Here is a tiny trained network, its code and every weight. The questions are about switching its units off for an input and a target symbol, where a switched-off unit gives its printed mean instead of its output.

import numpy as np


def w(rows, s, z=0):
    codes = np.array(rows[::2]) - 128.0
    scale = np.full(codes.shape[1], s)
    scale[-1] = z or s
    return codes * scale


def norm(h):
    return h / np.sqrt((h * h).mean(-1, keepdims=True) + 1e-5)


def f(y):
    return y / 2 * (1 + np.tanh(0.7978845608 * (y + 0.044715 * y**3)))


def softmax(a):
    e = np.exp(a - a.max(-1, keepdims=True))
    return e / e.sum(-1, keepdims=True)


def log_softmax(a):
    a = a - a.max(-1, keepdims=True)
    return a - np.log(np.exp(a).sum(-1, keepdims=True))


def net(x, mask):
    ids = ['ΞΩγδεζθτφ'.index(c) for c in x.split()]
    T = len(ids)
    res = E[ids] + P[:T]
    q, k, v = (norm(res) @ M[0].T for M in (Q, K, V))
    z = softmax(np.where(np.tri(T) > 0, q @ k.T / 2**0.5, -1e9)) @ v
    res = res + np.where(mask[0], z, O[0][:, -1]) @ O[0][:, :-1]
    y = f(norm(res) @ A[0][:, :-1].T + A[0][:, -1])
    res = res + np.where(mask[1:17], y, B[0][:, -1]) @ B[0][:, :-1]
    return log_softmax(norm(res)[-1] @ U[:, :-1].T + U[:, -1])


Q, K, V, O, A, B = {}, {}, {}, {}, {}, {}
E = w([
[97,110,117,179],'Ξ',
[101,100,137,152],'Ω',
[145,96,156,180],'γ',
[67,225,29,100],'δ',
[155,107,157,173],'ε',
[114,207,5,109],'ζ',
[94,175,153,71],'θ',
[130,125,121,154],'τ',
[110,122,129,110],'φ',
],0.02)
P = w([
[125,8,69,112],'0',
[159,150,101,240],'1',
[119,173,106,253],'2',
[51,173,141,167],'3',
[28,187,148,140],'4',
[35,213,145,170],'5',
[12,216,157,136],'6',
[2,230,160,125],'7',
],0.009)
Q[0] = w([
[167,121,181,119],'H0',
[90,80,253,210],'H0',
],0.018)
K[0] = w([
[139,118,138,194],'H0',
[55,254,152,226],'H0',
],0.0095)
V[0] = w([
[46,133,115,251],'H0',
[65,156,215,97],'H0',
],0.021)
O[0] = w([
[90,68,196,251,252],'H0',
[59,52,118,138,122],'H0',
],0.017,0.027)
A[0] = w([
[146,127,131,107,67],'N0',
[140,129,155,158,77],'N1',
[125,139,172,82,232],'N2',
[177,100,209,140,143],'N3',
[150,147,189,142,253],'N4',
[150,121,132,107,132],'N5',
[182,108,173,122,134],'N6',
[144,129,156,102,52],'N7',
[119,51,92,98,193],'N8',
[108,126,53,160,144],'N9',
[149,147,119,104,7],'N10',
[147,135,126,106,49],'N11',
[128,161,70,137,98],'N12',
[127,133,104,88,115],'N13',
[175,2,81,114,161],'N14',
[148,151,118,113,56],'N15',
],0.029,0.0031)
B[0] = w([
[143,141,157,159,122],'N0',
[166,130,164,89,217],'N1',
[122,111,193,205,122],'N2',
[112,254,156,199,249],'N3',
[193,81,154,112,231],'N4',
[134,149,198,160,121],'N5',
[94,114,212,159,146],'N6',
[109,164,171,184,119],'N7',
[217,91,197,162,135],'N8',
[60,148,193,126,150],'N9',
[152,210,154,120,134],'N10',
[155,151,146,149,127],'N11',
[84,78,64,148,151],'N12',
[158,109,198,52,137],'N13',
[185,245,185,224,139],'N14',
[157,142,116,132,135],'N15',
],0.035,0.014)
U = w([
[169,181,187,150,159],'Ξ',
[78,78,175,141,196],'Ω',
[123,30,117,168,45],'γ',
[7,120,86,139,90],'δ',
[116,99,51,147,120],'ε',
[151,204,76,98,179],'ζ',
[74,147,168,38,5],'θ',
[195,111,68,139,63],'τ',
[56,205,114,66,132],'φ',
],0.018,0.0027)

Each question gives the input, a string of symbols that net reads in full, and the target symbol t.
The units are the heads (2 rows each of Q, K, V and O) and the neurons (one row each of A and B). Each row of codes is followed by its name. A weight is (code - 128) times the scale printed after its matrix; where a second scale follows, it is the last column's (O, A, B and U).
mask holds one flag per unit, heads first, then neurons. A switched-off unit (its flag False) gives its mean, the last column of its rows in O or B, instead of its output. The means were averaged over made-up inputs and are rounded, as every weight is.
A unit's drop is (log p(t) with every unit on - log p(t) with that unit switched off) / (log p(t) with every unit on - log p(t) with every unit switched off).
The circuit of an input: a set's keep is (log p(t) with only the set's units on - log p(t) with every unit switched off) / (log p(t) with every unit on - log p(t) with every unit switched off). Starting from the 12 units with the biggest drops (on a tie, the unit counted first), units are removed one at a time, each time the one whose removal leaves the highest keep (on an exact tie, the one counted first), for as long as the keep stays at least 0.8.
units of the circuit, in order: the units of the circuit, biggest drop first
k most important neurons: the k neurons with the biggest drops, biggest first
drop when u is switched off: that unit's drop, to one decimal
input Ω φ ζ, target Ω: units of the circuit, in order : [N9; N3; H0; N12]
input θ ε φ γ θ, target Ω: units of the circuit, in order : [H0; N3]
input δ Ω ζ, target δ: 2 most important neurons : [N12; N9]
input φ Ω ζ, target φ: units of the circuit, in order : [H0; N9; N12]
input τ Ω δ Ξ Ω ζ, target τ: units of the circuit, in order : [H0; N3; N12]
input Ω δ Ξ θ Ξ ζ Ω ζ, target Ω: units of the circuit, in order : [N3; N9; H0; N12]
input δ φ Ω γ Ω ζ φ ζ, target δ: 3 most important neurons : [N12; N9; N3]
input γ Ω ζ, target γ: 4 most important neurons : [N3; N12; N9; N6]
input Ξ θ Ω φ Ξ δ θ, target Ω: 2 most important neurons : [N3; N14]
input ε φ τ γ φ θ Ξ ζ, target ε: 3 most important neurons : [N12; N3; N1]
input ζ Ξ Ξ Ξ φ δ, target ζ: most important neuron : [N10]
input γ τ Ξ δ γ ε Ξ ζ, target γ: 4 most important neurons : [N3; N12; N9; N4]
input φ δ Ξ Ω δ, target φ: drop when N3 is switched off : 0.1
input τ Ξ ε δ, target τ: most important neuron : [N3]
input φ Ω φ Ω ζ, target φ: drop when N4 is switched off : 0.2
input ε Ξ φ δ, target ε: drop when N12 is switched off : 1.0
input δ τ Ω Ξ Ξ ε δ δ, target δ: 2 most important neurons : [N12; N3]
